Below is a small trained network, with its code and all its weights. Each question gives an input and a target symbol and asks what happens when units are switched off, that is, made to give their printed mean instead of their output.

import numpy as np


def w(rows, s, z=0):
    codes = np.array(rows[::2]) - 128.0
    scale = np.full(codes.shape[1], s)
    scale[-1] = z or s
    return codes * scale


def norm(h):
    return h / np.sqrt((h * h).mean(-1, keepdims=True) + 1e-5)


def f(y):
    return np.maximum(y, 0)


def softmax(a):
    e = np.exp(a - a.max(-1, keepdims=True))
    return e / e.sum(-1, keepdims=True)


def log_softmax(a):
    a = a - a.max(-1, keepdims=True)
    return a - np.log(np.exp(a).sum(-1, keepdims=True))


def net(x, mask):
    ids = ['αβδζηθλπψ'.index(c) for c in x.split()]
    T = len(ids)
    res = E[ids] + P[:T]
    r = norm(res)
    for j in range(3):
        rows = slice(2 * j, 2 * j + 2)
        q, k, v = (r @ M[0][rows].T for M in (Q, K, V))
        z = softmax(np.where(np.tri(T) > 0, q @ k.T / 2**0.5, -1e9)) @ v
        o = O[0][rows]
        res = res + np.where(mask[j], z, o[:, -1]) @ o[:, :-1]
    y = f(norm(res) @ A[0][:, :-1].T + A[0][:, -1])
    res = res + np.where(mask[3:7], y, B[0][:, -1]) @ B[0][:, :-1]
    return log_softmax(norm(res)[-1] @ U[:, :-1].T + U[:, -1])


Q, K, V, O, A, B = {}, {}, {}, {}, {}, {}
E = w([
[191,134,104,154,167],'α',
[189,137,90,162,158],'β',
[160,80,92,150,163],'δ',
[136,86,66,95,97],'ζ',
[159,171,120,137,99],'η',
[65,76,83,171,67],'θ',
[116,203,188,60,123],'λ',
[26,155,253,178,158],'π',
[30,172,211,230,44],'ψ',
],0.0019)
P = w([
[3,146,141,103,102],'0',
[153,75,184,109,96],'1',
[87,182,88,136,141],'2',
[211,85,156,130,116],'3',
[136,180,78,147,155],'4',
[212,111,132,140,126],'5',
[173,165,91,147,154],'6',
[204,117,125,142,131],'7',
],0.0034)
Q[0] = w([
[118,159,55,130,185],'H1',
[6,136,122,71,123],'H1',
[51,191,131,93,131],'H2',
[137,162,73,161,185],'H2',
[143,145,70,159,154],'H3',
[193,113,150,165,81],'H3',
],0.012)
K[0] = w([
[207,89,2,132,155],'H1',
[68,55,79,63,129],'H1',
[96,169,200,103,173],'H2',
[203,176,118,122,210],'H2',
[221,139,52,132,192],'H3',
[167,206,195,209,95],'H3',
],0.0089)
V[0] = w([
[119,82,54,205,105],'H1',
[170,155,73,76,6],'H1',
[141,143,238,196,183],'H2',
[86,81,114,255,44],'H2',
[134,181,115,26,187],'H3',
[154,74,83,44,146],'H3',
],0.0042)
O[0] = w([
[66,31,147,125,141,156],'H1',
[63,123,53,101,1,135],'H1',
[26,197,108,136,124,146],'H2',
[170,166,20,129,160,157],'H2',
[202,191,142,39,96,109],'H3',
[95,170,128,38,159,2],'H3',
],0.0055,0.00087)
A[0] = w([
[55,223,77,215,106,5],'N1',
[14,168,50,2,93,152],'N2',
[174,39,121,121,172,109],'N3',
[194,74,150,164,68,45],'N4',
],0.0032,0.003)
B[0] = w([
[151,145,73,41,2,182],'N1',
[224,87,228,141,223,206],'N2',
[47,192,98,72,164,249],'N3',
[21,138,164,125,75,207],'N4',
],0.0038,0.0015)
U = w([
[189,162,164,202,194,179],'α',
[145,117,7,130,151,120],'β',
[63,114,105,69,199,58],'δ',
[151,45,131,28,151,121],'ζ',
[208,188,121,87,63,66],'η',
[104,43,108,241,135,106],'θ',
[116,169,228,75,147,22],'λ',
[41,189,152,114,142,204],'π',
[89,118,111,131,26,252],'ψ',
],0.012,0.0026)

Each question gives the input, a string of symbols that net reads in full, and the target symbol t.
The units are the heads (2 rows each of Q, K, V and O) and the neurons (one row each of A and B). Each row of codes is followed by its name. A weight is (code - 128) times the scale printed after its matrix; where a second scale follows, it is the last column's (O, A, B and U).
mask holds one flag per unit, heads first, then neurons. A switched-off unit (its flag False) gives its mean, the last column of its rows in O or B, instead of its output. The means were averaged over made-up inputs and are rounded, as every weight is.
A unit's drop is (log p(t) with every unit on - log p(t) with that unit switched off) / (log p(t) with every unit on - log p(t) with every unit switched off).
The circuit of an input: a set's keep is (log p(t) with only the set's units on - log p(t) with every unit switched off) / (log p(t) with every unit on - log p(t) with every unit switched off). Starting from all 7 units, units are removed one at a time, each time the one whose removal leaves the highest keep (on an exact tie, the one counted first), for as long as the keep stays at least 0.8.
circuit, biggest first: the units of the circuit, biggest drop first
heads that matter: for each layer, one digit per head in row order, 1 if its drop is at least 0.15 and else 0, layers parted by /
input π λ α β, target η: circuit, biggest first => H1; H3; N2
input β λ η π α λ, target α: circuit, biggest first => H1; N1
input β ζ η ζ, target ψ: heads that matter => 100
input ζ β η η ψ, target ψ: circuit, biggest first => N1
input λ δ η, target η: circuit, biggest first => N1; N2
input η α α π δ α λ ζ, target η: circuit, biggest first => H1; H3
input α α β ψ β ζ ψ α, target θ: circuit, biggest first => H3; H1
input β β δ δ α π λ ζ, target α: heads that matter => 100
input ψ β α λ α θ ζ, target ζ: circuit, biggest first => H3; H1; N2
input β δ η α ζ α, target ζ: circuit, biggest first => H2; H3; H1; N3
input ψ β α, target α: circuit, biggest first => H2; H1; H3; N3
input β ψ α λ ψ δ, target θ: circuit, biggest first => H3; N4
input β η π η λ, target λ: circuit, biggest first => H2; N2
input α ζ ψ δ δ, target δ: heads that matter => 101
input π θ λ α θ η β β, target ψ: heads that matter => 110
input β η η δ, target ψ: heads that matter => 100
input π α α δ α β β α, target π: heads that matter => 110
input η β α α δ α α δ, target δ: heads that matter => 001
input α η α ψ δ η, target θ: heads that matter => 001
input α α α π β α α β, target π: heads that matter => 111
input β α ζ β ζ ζ β η, target ψ: heads that matter => 110
